Here is a tiny trained network, its code and every weight. The questions are about switching its units off for an input and a class, where a switched-off unit gives its printed mean instead of its output.

import numpy as np


def w(rows, s, z=0):
    codes = np.array(rows[::2]) - 128.0
    scale = np.full(codes.shape[1], s)
    scale[-1] = z or s
    return codes * scale


def norm(h):
    return h / np.sqrt((h * h).mean(-1, keepdims=True) + 1e-5)


def f(y):
    return np.maximum(y, 0)


def log_softmax(a):
    a = a - a.max(-1, keepdims=True)
    return a - np.log(np.exp(a).sum(-1, keepdims=True))


def net(x, mask):
    res = np.array(x, float).reshape(1, 8) / 4 @ E
    u = 0
    for l in range(2):
        y = f(norm(res) @ A[l][:, :-1].T + A[l][:, -1])
        res = res + np.where(mask[u : u + 14], y, B[l][:, -1]) @ B[l][:, :-1]
        u += 14
    return log_softmax(norm(res)[-1] @ U[:, :-1].T + U[:, -1])


A, B = {}, {}
E = w([
[132,131,138,130,123],'x0',
[131,135,130,133,128],'x1',
[209,50,100,136,216],'x2',
[125,131,135,121,128],'x3',
[230,103,137,91,22],'x4',
[148,254,69,107,160],'x5',
[145,233,233,140,149],'x6',
[150,149,121,232,98],'x7',
],0.0072)
A[0] = w([
[108,194,96,113,108,79],'0.n1',
[128,140,30,91,125,4],'0.n2',
[162,187,156,123,170,128],'0.n3',
[64,119,106,131,73,105],'0.n4',
[163,155,119,250,111,7],'0.n5',
[161,160,124,117,139,71],'0.n6',
[47,134,126,176,208,102],'0.n7',
[149,192,52,109,154,76],'0.n8',
[176,159,189,84,136,119],'0.n9',
[76,147,159,82,102,150],'0.n10',
[128,145,107,118,155,37],'0.n11',
[193,103,122,124,219,78],'0.n12',
[184,131,120,125,99,130],'0.n13',
[103,70,211,138,133,102],'0.n14',
],0.014,0.002)
B[0] = w([
[159,141,146,174,119,201],'0.n1',
[104,63,171,98,165,192],'0.n2',
[93,77,178,116,176,209],'0.n3',
[180,145,113,169,193,202],'0.n4',
[5,78,54,137,93,230],'0.n5',
[83,124,167,123,99,164],'0.n6',
[165,138,125,24,55,253],'0.n7',
[128,62,215,201,75,220],'0.n8',
[99,144,137,64,183,199],'0.n9',
[158,144,72,159,176,204],'0.n10',
[134,114,136,158,78,153],'0.n11',
[169,223,93,190,141,230],'0.n12',
[136,147,109,75,76,190],'0.n13',
[95,132,238,185,125,217],'0.n14',
],0.016,0.0063)
A[1] = w([
[178,138,152,2,87,68],'1.n1',
[181,136,177,213,189,103],'1.n2',
[116,8,194,153,189,120],'1.n3',
[227,170,176,110,54,250],'1.n4',
[187,91,193,133,243,69],'1.n5',
[163,194,56,167,125,57],'1.n6',
[95,150,67,42,130,31],'1.n7',
[181,123,119,99,47,42],'1.n8',
[143,120,114,77,85,102],'1.n9',
[50,138,48,159,218,78],'1.n10',
[108,40,23,101,156,148],'1.n11',
[109,71,75,132,112,112],'1.n12',
[138,171,129,235,128,98],'1.n13',
[201,150,179,64,184,201],'1.n14',
],0.0088,0.0013)
B[1] = w([
[99,94,82,72,95,208],'1.n1',
[167,164,78,169,73,226],'1.n2',
[68,115,246,117,102,254],'1.n3',
[177,155,94,78,89,234],'1.n4',
[42,138,72,185,59,228],'1.n5',
[125,205,87,186,97,167],'1.n6',
[80,112,130,94,102,156],'1.n7',
[141,156,133,50,150,179],'1.n8',
[125,142,114,80,145,163],'1.n9',
[139,161,88,39,117,171],'1.n10',
[73,140,182,99,254,185],'1.n11',
[96,111,137,108,183,180],'1.n12',
[206,136,89,111,142,211],'1.n13',
[86,119,57,140,175,228],'1.n14',
],0.012,0.0054)
U = w([
[116,111,223,181,65,161],'0',
[83,130,88,110,69,253],'1',
[21,78,49,136,119,137],'2',
[117,143,133,109,75,179],'3',
[119,126,72,2,60,6],'4',
[108,96,209,139,248,142],'5',
[113,131,119,134,101,37],'6',
[201,190,86,185,173,67],'7',
],0.0081,0.0023)

Each question gives the input, the list of numbers given to net, and the class t.
The units are the neurons (one row each of A and B). Each row of codes is followed by its name. A weight is (code - 128) times the scale printed after its matrix; where a second scale follows, it is the last column's (A, B and U).
mask holds one flag per neuron, layer by layer. A switched-off neuron (its flag False) gives its mean, the last column of its row in B, instead of its output. The means were averaged over made-up inputs and are rounded, as every weight is.
A unit's drop is (log p(t) with every unit on - log p(t) with that unit switched off) / (log p(t) with every unit on - log p(t) with every unit switched off).
The circuit of an input: a set's keep is (log p(t) with only the set's units on - log p(t) with every unit switched off) / (log p(t) with every unit on - log p(t) with every unit switched off). Starting from the 12 units with the biggest drops (on a tie, the unit counted first), units are removed one at a time, each time the one whose removal leaves the highest keep (on an exact tie, the one counted first), for as long as the keep stays at least 0.8.
circuit, biggest first: the units of the circuit, biggest drop first
k most important neurons: the k neurons with the biggest drops, biggest first
top k neurons in layer l: the k neurons of layer l with the biggest drops, biggest first
input [-7,4,-2,8,0,6,8,3], class 5: circuit, biggest first	(0.n3)
input [-5,-2,-7,4,-1,3,-6,-3], class 7: 2 most important neurons	(0.n4, 0.n10)
input [-1,-7,8,-7,-6,-4,-5,3], class 7: circuit, biggest first	(0.n12, 0.n5)
input [-1,-4,-8,-6,-3,-4,6,4], class 7: circuit, biggest first	(0.n10, 0.n4, 1.n13)
input [-6,-4,2,6,5,6,-2,7], class 2: top 2 neurons in layer 0	(0.n5, 0.n14)
input [2,7,-8,-4,4,1,-5,7], class 7: circuit, biggest first	(0.n4, 1.n13)
input [-1,5,-1,5,0,-2,7,7], class 2: 2 most important neurons	(0.n5, 0.n8)
input [-2,3,6,0,3,6,-7,5], class 5: circuit, biggest first	(0.n2, 1.n11)
input [0,4,3,-3,-4,-2,-6,-3], class 5: 4 most important neurons	(1.n11, 0.n2, 0.n13, 0.n1)
input [1,-6,6,8,-6,8,3,6], class 0: 2 most important neurons	(0.n8, 0.n3)
input [0,4,-4,2,2,-6,-6,0], class 0: 2 most important neurons	(0.n12, 1.n3)
input [-4,5,1,2,3,-8,-3,-6], class 0: circuit, biggest first	(0.n14, 0.n5)
input [-2,-6,-1,4,5,-8,-7,-1], class 0: top 3 neurons in layer 0	(0.n7, 0.n14, 0.n5)
input [8,-3,5,-8,5,1,4,-8], class 2: circuit, biggest first	(0.n7, 1.n5)
input [2,3,0,6,-4,7,-5,-2], class 0: circuit, biggest first	(0.n8)
input [-4,-4,-3,-2,4,-8,-4,-6], class 0: circuit, biggest first	(0.n14, 0.n5)
input [6,2,-6,-6,7,-4,4,2], class 4: 3 most important neurons	(0.n12, 0.n13, 0.n8)
input [6,-5,-2,4,-8,6,-7,-4], class 4: top 2 neurons in layer 0	(0.n7, 0.n5)
input [-6,-1,-3,1,-8,8,3,-8], class 0: 4 most important neurons	(0.n8, 0.n3, 0.n12, 0.n13)
input [-4,4,1,2,-4,-1,-7,-5], class 5: circuit, biggest first	(1.n11)
input [-5,0,-8,2,8,3,8,2], class 4: circuit, biggest first	(0.n14, 0.n9, 1.n1)
input [8,-3,-3,-8,3,-8,-4,-6], class 0: 2 most important neurons	(0.n14, 0.n5)
input [7,6,-8,-3,1,-4,8,8], class 2: 3 most important neurons	(0.n5, 0.n8, 0.n12)
input [2,1,4,2,5,2,-3,5], class 2: top 2 neurons in layer 0	(0.n5, 0.n7)
input [-7,-6,-2,-8,-1,-4,8,-6], class 5: 2 most important neurons	(0.n14, 0.n9)
input [-4,-3,4,0,0,2,-8,-2], class 5: 2 most important neurons	(0.n2, 1.n11)
input [1,-5,3,-5,-7,4,1,0], class 4: circuit, biggest first	(0.n7)
input [-4,3,6,-6,7,3,-8,6], class 5: 3 most important neurons	(1.n11, 0.n2, 0.n7)
